Here is a tiny trained network, its code and every weight. The questions are about switching its units off for an input and a class, where a switched-off unit gives its printed mean instead of its output.

import numpy as np


def w(rows, s, z=0):
    codes = np.array(rows[::2]) - 128.0
    scale = np.full(codes.shape[1], s)
    scale[-1] = z or s
    return codes * scale


def f(y):
    return np.maximum(y, 0)


def log_softmax(a):
    a = a - a.max(-1, keepdims=True)
    return a - np.log(np.exp(a).sum(-1, keepdims=True))


def net(x, mask):
    res = np.array(x, float).reshape(1, 7) / 4 @ E
    y = f(res @ A[0][:, :-1].T + A[0][:, -1])
    res = res + np.where(mask, y, B[0][:, -1]) @ B[0][:, :-1]
    return log_softmax(res[-1] @ U[:, :-1].T + U[:, -1])


A, B = {}, {}
E = w([
[79,152,178,143],'x0',
[94,137,157,140],'x1',
[129,97,98,142],'x2',
[71,140,174,145],'x3',
[116,79,87,160],'x4',
[114,51,232,70],'x5',
[66,130,58,2],'x6',
],0.0077)
A[0] = w([
[147,166,102,141,153],'N0',
[113,124,143,133,117],'N1',
[147,67,173,94,213],'N2',
[101,146,100,95,85],'N3',
[93,127,118,60,73],'N4',
[151,224,171,140,162],'N5',
[85,141,84,52,47],'N6',
[178,109,158,86,241],'N7',
[199,125,116,119,212],'N8',
[106,189,81,158,99],'N9',
[147,144,149,148,72],'N10',
[122,99,116,134,141],'N11',
[129,120,84,97,143],'N12',
[143,138,144,149,108],'N13',
[63,141,81,96,94],'N14',
[137,130,134,176,103],'N15',
[135,204,125,131,146],'N16',
[173,183,98,119,232],'N17',
[185,113,126,64,255],'N18',
[147,144,96,110,222],'N19',
[130,58,155,112,186],'N20',
[69,92,121,148,146],'N21',
[115,149,102,148,99],'N22',
[207,111,179,203,81],'N23',
[148,112,111,73,125],'N24',
[133,175,170,116,43],'N25',
[45,163,188,179,111],'N26',
[120,180,88,156,126],'N27',
[148,83,111,138,162],'N28',
[120,96,248,88,198],'N29',
],0.014,0.0015)
B[0] = w([
[110,165,112,178,166],'N0',
[87,133,102,148,145],'N1',
[2,185,96,175,203],'N2',
[192,115,152,76,166],'N3',
[193,49,97,95,185],'N4',
[127,92,66,106,193],'N5',
[173,68,167,27,201],'N6',
[70,169,87,175,180],'N7',
[109,163,107,144,173],'N8',
[42,184,108,179,184],'N9',
[146,136,138,30,157],'N10',
[153,171,98,140,146],'N11',
[139,96,94,145,173],'N12',
[203,115,197,67,156],'N13',
[171,51,203,49,186],'N14',
[184,92,115,95,171],'N15',
[98,141,113,111,169],'N16',
[66,113,158,144,180],'N17',
[108,178,143,131,183],'N18',
[139,119,80,180,166],'N19',
[50,152,62,178,191],'N20',
[125,110,148,151,159],'N21',
[91,163,114,105,154],'N22',
[215,75,219,87,236],'N23',
[120,119,109,88,171],'N24',
[141,82,113,141,162],'N25',
[163,134,130,97,214],'N26',
[83,203,70,182,178],'N27',
[149,146,36,118,163],'N28',
[127,199,73,162,255],'N29',
],0.0059,0.01)
U = w([
[103,241,45,219,254],'0',
[254,159,103,162,2],'1',
],0.0079,0.0007)

Each question gives the input, the list of numbers given to net, and the class t.
The units are the neurons (one row each of A and B). Each row of codes is followed by its name. A weight is (code - 128) times the scale printed after its matrix; where a second scale follows, it is the last column's (A, B and U).
mask holds one flag per neuron, in row order. A switched-off neuron (its flag False) gives its mean, the last column of its row in B, instead of its output. The means were averaged over made-up inputs and are rounded, as every weight is.
A unit's drop is (log p(t) with every unit on - log p(t) with that unit switched off) / (log p(t) with every unit on - log p(t) with every unit switched off).
The circuit of an input: a set's keep is (log p(t) with only the set's units on - log p(t) with every unit switched off) / (log p(t) with every unit on - log p(t) with every unit switched off). Starting from the 12 units with the biggest drops (on a tie, the unit counted first), units are removed one at a time, each time the one whose removal leaves the highest keep (on an exact tie, the one counted first), for as long as the keep stays at least 0.8.
units of the circuit, in order: the units of the circuit, biggest drop first
top k neurons: the k neurons with the biggest drops, biggest first
drop of u: that unit's drop, to one decimal
input [0,-5,-3,-7,-1,7,4], class 0: units of the circuit, in order -> (N2 N7)
input [-5,-4,-1,0,4,-3,7], class 1: top 2 neurons -> (N6 N14)
input [1,0,-2,-1,-5,-7,-8], class 1: units of the circuit, in order -> (N23)
input [-2,-7,8,4,-4,6,3], class 0: units of the circuit, in order -> (N2 N23)
input [5,2,-1,2,3,-6,8], class 1: top 2 neurons -> (N14 N6)
input [7,-2,3,-1,8,-6,7], class 1: top 4 neurons -> (N14 N6 N2 N3)
input [6,8,4,8,7,-3,-4], class 1: top 2 neurons -> (N26 N2)
input [3,1,-3,-7,4,7,-7], class 0: top 3 neurons -> (N2 N20 N29)
input [-5,2,8,-1,-6,8,5], class 0: drop of N2 -> 0.3
input [-1,3,8,-6,0,7,4], class 0: drop of N2 -> 0.2
input [-5,8,-7,-7,1,8,2], class 0: drop of N24 -> 0.0
